In the rows, zero is written as 128.
Each row has a class, written after it.
[ 80 109 107 137 134 107 104 111  81 153 159 143 107 115 124 134  99 117
 172  97 131 156 139 124  90  84 117 153 150 167 128 143 176 163 128 134
 153  87 161 145 109] => z667
[151 100 111 180 134 168 119 131 135 158 141 108  97 143 130 135 162 103
  92 144 160 112 214 172 124  96 131  83 153 141 174 131 130 146 171 137
 144 107 135 131 117] => z10
[125  92 131 124 116 138 128 123 172 138 156 149 129 136 127 113 106 137
 128 137 111 111  91 101 111 100  88 138 123 142 147 104 116 140  73 108
 134 123 132 112 122] => z667
[104  93 114 136 128 111 106 119  86 166 164 163 118 109 108 125 128 117
 153 103 139 136 176 147 115  83 126 141 150 166 124 126 151 149 131 133
 156  75 144 140 118] => z595
[186 110  88 154 130 169 126 123 127 140 129 117 108 131 171 158 106 138
 124 154 132 128 121 120 124 113 158 113 125 113 142 116 158  97 129 121
 149 123 154 150 117] => z224
[ 93 169 104 126 142 129 117 103 135  84 110 128  98 174 153 106 141 127
 136 139 134 151  95 141 110 113 125 137 154 149 123 175 179 153 205 143
 134 135 183 128 108] => z681
[152 109 133 115 111 130 118 119 129 130 124 115 146 159 135 130  86 171
 135 177 117 113 104 119 126 146  97 171 107 130 148 118 123 155 117 112
 108 127 140 140 138] => z10
[ 89  95 133 144 141 107 107 117  86 173 157 144 108 102  97 115 155 115
 132  95 153 140 208 157 132 103 125 135 145 175 134 134 130 150 143 145
 151  75 131 135 112] => z801
[110 165 108 102 135 125 125 106 134  91  94 139 119 143 179 119 112 159
 148 136 110 151  55 113 112 132 136 141 135 133 108 166 197 105 159 114
 131 143 170 125 118] => z681
[ 85 118 146 119 103 136  91 145 136 124 129 111 138 118 168 118 131 151
 144 107 128 126 191 133 100 124  89  84 148 192 184 140 150 110 134 124
 146 134 111 145 131] => z10
[ 85 144 144 120 141 114  99 130 163 169 130 142  89 121 102 110 171 108
 119 150 153 130 252 153 176 131  96  90 144 136 171 109  93 130 114 144
 158  82 112 124 136] => z801
[129 147 121 106 141 116  96 118 162 157 123 155 109  97 132 117 118 146
 139 134 131 150 181 127 164 145 119  92 122 108 139 108 121  95  77 113
 157  82 116 123 146] => z915
[125  92 115 136 134 110 104 117  99 188 155 165 106 101 117 124 133 131
 129  98 143 146 194 150 139 109 131 141 145 161 131 127 140 134 123 123
 150  77 143 128 128] => z801
[135 107 140 117 106 136 114 129 131 147 110 125 149 150 126 124  95 162
 130 166 126 109 136 118 144 139  95 180 116 130 149 106  89 161 124 128
  98 131 131 135 135] => z801
[120 120 128 121 113 135 113 125 125 114 120 119 150 159 137 134  72 162
 157 176 115 107 104  91 113 129  96 175 107 137 141 113 109 157 131 129
 117 134 145 153 138] => z667
[108 111 144 122 103 123 104 149 135 140 122 135 141 114 167 126 131 155
 143 112 127 134 182 131 111 125  78  97 142 177 171 127 139 104 119 129
 138 135 121 140 143] => z595
[126 100 124 116 113 143 113 128 167 135 141 143 131 140 135 116 116 141
 136 139 109 113  93 107 117 116  96 159 123 132 136 109 125 151  77 103
 128 129 136 122 117] => z801
[126 112 136 116 114 137 105 123 138 123 121 118 133 170 136 127  98 161
 150 176 122 102 126 112 122 123  87 185 125 140 155 117 109 188 142 132
 115 141 159 153 130] => z681
[125 164 117 119 143 122 126 116 141 113 105 137  98 158 150 106 143 141
 117 129 131 136 101 149 119 119 117 135 154 133 122 165 159 127 164 135
 126 136 173 111 122] => z681
[108 105 100 124 130 112 108 107  77 143 152 165 124 117 141 137 103 132
 176 115 127 161 117 119 102  98 134 153 137 157 108 130 190 129 120 119
 155  85 158 149 115] => z595
[166 101 149 109 107 109 117 128 143 150 125 142 146 142 132 138  81 192
 128 174 119 105 111 116 139 143 104 173 108 122 136  98  87 143  87 114
 120 132 144 138 143] => z382
[ 98  88 125 159 138 104 113 117  88 178 168 150 100 105  97 116 128 114
 133  90 143 132 195 150 124  86 126 121 156 175 132 131 121 146 120 134
 165  67 138 128 124] => z667
[126 106 147 129 118 127 108 125 134 126 115 119 135 162 114 118 115 159
 146 172 129  92 147 127 134 123  91 181 122 139 154 109  90 182 134 135
 112 131 143 142 138] => z681
[167 112  86 156 129 166 112 131 133 149 125 126 114 134 186 151 100 143
 129 155 135 149 116 130 113 113 143 126 127 124 129 138 170 115 140 126
 134 128 161 151 108] => z801
[175  97 148 116 113 132 115 137 144 144 121 132 147 127 136 133 103 186
 118 169 114  90 135 120 155 149 101 175  99 117 147  99  77 137  97 112
 112 126 128 137 157] => z681
[130 117 121 101  97 142 114 114 117 113 112 112 159 166 151 138  68 173
 164 172 106 117  75  98 104 146 102 182 112 134 145 120 142 164 126 108
 100 143 144 153 125] => z10
[137  85 162 136 123 119 124 129 152 145 127 126 121 154 106 119 136 151
 112 164 133  89 171 152 151 128  86 160 125 140 160 108  67 180 119 138
 119 124 133 131 141] => z681
[118 152 124 115 128 119  95 132 150 160 133 158 108 107 128 121 127 130
 133 140 130 147 186 128 177 122 111  91 122 125 148 104 115 100  89 123
 156  85 120 120 149] => z667
[146 106  94 123 122 104 117 110  85 166 161 178 129  98 124 131  96 143
 159 105 128 157 121 123 121 108 135 150 131 147 108 124 163 101 104 112
 142  71 143 133 130] => z595
[ 68 150 126 110 133 126 104 120 154 135 138 135  88 131  99 115 148  96
 139 144 140 125 213 143 169 120 110  93 151 130 160 113 104 147 120 149
 162  85 128 142 125] => z224
[128 154  97 120 139 117 128 110 146 131 117 145 103 156 136 106 132 132
 103 126 141 142 113 153 128 123 126 114 153 126 131 157 159 143 169 141
 131 131 166 102 124] => z765
[ 86 155 119 121 134 128 126 108 150 133 103 131  84 170 140 109 148 118
 103 122 144 148 146 164 128 118 116 118 172 150 142 166 153 154 190 148
 133 123 164 110 111] => z801
[129 105 118 105 109 143 113 130 171 127 143 152 145 131 139 116 111 149
 142 149 105 112  79  94 115 119  99 164 115 129 127 106 128 137  76 101
 124 127 139 124 116] => z801
[120  92 111 143 143 109 102  95  97 160 149 151 103 118 114 123 115 122
 147  93 145 158 171 148 119 101 128 142 148 157 124 132 158 163 129 121
 155  77 150 131 129] => z915
[ 84 131 135 106 104 149  81 152 132 113 108 120 149 122 194 131 113 172
 157 106 115 137 140 104  92 132 102 125 140 181 156 136 154 101 131 119
 140 146 127 153 124] => z801
[110  85 110 135 146  94 118 104  94 187 169 158 100 110 101 122 131 131
 132  93 152 131 177 153 116 105 125 126 149 161 138 130 150 156 121 138
 156  81 141 130 125] => z765
[ 71 152 121 114 129 134 105 108 147 123 133 135  90 145 105 116 143  90
 150 149 143 126 202 130 165 115 112  96 144 127 165 106 114 150 129 143
 161  94 133 144 122] => z224
[ 92  92 134 156 144  95 118 118  92 185 155 145  87 127  79 126 165 102
 128  80 158 131 218 184 119  80 110 122 174 175 151 125 129 167 136 156
 158  64 130 125 126] => z595
[ 69 101 139 150 120 120  94 139 141 130 144 109 124 133 142 109 151 124
 134 112 154 129 204 150 100 104  85  80 163 195 194 139 142 171 168 152
 150 140 125 138 126] => z765
[169 110  95 166 135 174 109 138 125 159 128 124 112 118 181 155 103 129
 116 137 136 143 132 125 118  75 142 107 135 123 148 120 175 118 138 123
 148 121 157 133 125] => z667
[101 112  99 128 129 117  92 111  79 143 155 156 124 108 141 133  78 132
 181 113 122 163 114 107 103  81 138 160 128 160 106 138 193 139 125 114
 157  91 166 147 115] => z667
[122 115 126 109 104 137 108 121 123 124 105 117 154 158 138 128  92 174
 153 177 117 115 104 104 124 148 102 188 109 140 135 115 116 161 138 128
 104 133 148 152 125] => z801
[111 106 112 113 103 150 113 113 166 105 153 133 134 160 142 124 106 146
 160 146 108 117  63  96  88 106 100 146 122 141 147 116 160 158  86  93
 128 129 136 133 100] => z10
[151 171 112  99 126 110 122 114 140 117 107 153 119 143 170 126  97 165
 117 127 119 146  53 128 124 124 132 137 138 119 104 150 178  94 132 115
 139 135 171 112 133] => z382
[146  95 159 132 118 118 126 140 145 164 124 125 132 139 108 127 106 160
 105 162 123  91 170 133 145 136  80 151 122 136 162 101  57 150 101 133
 124 114 129 122 153] => z667
[156 102  90 173 134 158 130 117 121 148 141 108  89 144 148 143 121 107
 118 152 151 132 163 147 123  98 142 105 151 134 153 134 152 134 161 144
 150 115 161 150 109] => z224
[110 165 108 113 147 123 119  98 132 101  91 129 110 149 156 115 118 145
 128 126 125 156  91 128 116 131 140 125 147 125 107 162 182 127 171 120
 140 125 164 114 126] => z915
[112 113 162 120 113 124  93 164 137 152 128 132 144  93 153 111 136 151
 125  90 126 123 202 139 118 107  82  87 147 184 172 122 125  93 115 131
 153 122 109 128 151] => z595
[ 94 100 130 131 117 149 119 117 170 103 137 122 121 167 135 116 136 139
 149 145 115 106  78 107  91  96  87 153 141 149 154 117 137 185 111 118
 125 140 147 130 100] => z681
[155 115  73 167 141 161 115 123 121 134 132 109 106 155 179 152 103 138
 134 159 148 149 104 124  96 100 151 114 135 124 135 142 197 142 156 137
 138 136 164 149 105] => z765
[118  95 122 108 108 136 137 121 168 122 151 143 122 139 125 120 106 141
 142 133 106  92 100  97 115 118 102 140 132 137 138 109 110 135  70 109
 133 130 135 131 121] => z224
[ 85 114 105 119 111 156 111 117 160  94 133 135 132 166 149 118 114 130
 167 163 116 118  80  90  87 112 104 163 129 140 133 121 147 168 119 114
 124 140 154 142  98] => z801
[131 106 145 125 119 128 112 127 129 130 122 121 139 155 118 118 108 163
 146 173 121  95 142 112 135 129  90 179 117 140 146 119  95 173 134 129
 116 137 148 146 131] => z681
[159 106 113 170 142 171 104 132 135 144 126 112 104 127 173 145 136 136
 123 140 146 128 156 141 122  83 140 111 127 128 159 127 165 132 150 128
 147 132 146 144 117] => z681
[ 67 168 109 108 138 133  91 106 149 100 129 141  98 146 162 125 127 125
 172 158 130 159 131 114 139 122 110 112 129 131 141 137 175 147 140 128
 151 114 153 160 119] => z681
[ 87 110 153 135 108 140  91 147 133 128 132 102 140 123 155 107 146 146
 130 104 128 120 193 135 106 117  91  78 156 198 189 137 136 115 139 125
 154 129 106 136 125] => z10
[132  98 106 122 133 103 119 102  81 172 154 157 105 108 116 132 103 141
 152  99 133 139 155 134 122 119 137 149 146 154 131 125 147 114 106 123
 154  80 151 141 123] => z224
[ 51 165 113 104 137 137  91 112 140  88 120 136 105 152 160 120 129 119
 182 161 129 153 130 109 130 112 102 125 132 140 136 136 183 153 140 141
 150 119 159 162 111] => z681
[ 61 161 126 111 130 121  98 121 149 128 130 132  96 140 117 118 157 105
 144 159 139 130 209 146 152 127 105  86 151 133 163 124 134 147 127 132
 158  85 124 136 128] => z10
[ 84 119 148 123 107 130 100 152 130 123 118 128 144 119 167 122 147 151
 137 104 125 134 184 130 107 124  87  87 157 191 174 130 133 107 147 136
 151 132 122 140 133] => z595
[136  92 133 119 114 137 126 134 177 150 145 149 131 124 124 109 124 144
 119 139 112  99 122 108 132 124 102 145 121 126 142 104  95 134  66 102
 124 126 119 112 125] => z801
[ 83 157 125 107 125 127  99 120 153 133 132 134 102 134 116 116 151 111
 145 158 138 127 205 133 157 126 104  89 138 126 169 110 129 137 112 128
 155  87 119 133 130] => z10
[136 106 126 112 113 117 116 123 141 146 119 118 138 163 130 132  72 180
 143 169 123 105 106 116 117 138  93 169 120 129 147 115 118 179 113 134
 111 139 145 143 138] => z765
[141 114 137 112 106 134 115 122 121 123 116 115 155 150 117 127 111 163
 135 170 116  96 130 119 134 148  99 165 105 134 149 109 109 151 126 117
 111 123 128 139 139] => z10
[146 109 115 175 137 166 110 136 142 169 121 112  98 130 141 134 148 117
 102 146 162 129 206 159 130  91 137  97 148 135 163 126 129 135 166 145
 143 110 141 132 110] => z801
[119 157 112 105 127 130 123 121 145 125  93 147 108 139 168 124 123 143
 116 123 125 149 118 140 124 136 135 133 148 129 123 156 162 106 153 121
 129 131 159 111 126] => z801
[145 107 144 109 111 129 120 119 134 130 123 131 144 171 130 132  77 169
 133 171 125 106  94 106 120 129 108 178 121 139 137 101  99 160 118 123
 119 136 146 144 135] => z382
[ 98 162 108 100 116 136  92 124 162 126 122 151 111 129 154 122 117 129
 159 164 131 149 162 111 158 135 111 113 120 116 144 110 133 113  97 126
 149 101 134 143 125] => z801
[123  95 123 118 110 132 122 125 163 133 157 143 131 143 111 111 134 135
 129 141 110  95 111 123 119 113  92 139 133 139 144 112 122 159  82 105
 129 115 129 116 123] => z10
[115 100 108 113 112 131 128 124 167 118 146 139 140 150 135 115 110 156
 141 152 114  98  60  98  94 117  99 143 130 130 135 112 137 162  85 117
 122 138 141 122 116] => z765
[107 169 109  95 126 125  93 120 139 122 128 145 121 112 142 122 122 121
 159 153 121 153 152 126 158 147 121  99 113 116 140 120 157 100  99 112
 152  90 121 141 137] => z10
[ 92 117 102 120 130 114 102  99  77 137 158 140 116 132 136 136 108 126
 173 110 135 152 125 124  91 102 131 150 148 164 136 138 195 156 137 115
 145  90 149 148 112] => z10
[115 112 102 119 124 144 114 102 162  84 134 138 139 157 152 119  92 141
 169 152 110 132  49  87  84 115 106 160 116 125 117 129 168 159 111 101
 130 142 157 135 107] => z915
[127 160 113 124 134 117 130 119 137 128 102 141 106 129 153 118 126 141
 102 116 120 155  98 145 133 123 129 112 149 131 119 154 160 102 145 124
 140 112 161  95 137] => z667
[123  99 151 110 117 127 133 114 133 135 119 117 127 163 106 127  97 158
 123 168 123  83 157 122 146 145  96 163 125 137 155 109  74 168 133 139
 126 128 145 149 137] => z224
[ 97 105 158 133 109 123 102 156 145 143 128 137 133 107 150 116 152 143
 129  95 138 130 223 146 117 107  81  77 155 192 179 126 122 106 131 138
 150 126 115 129 140] => z595
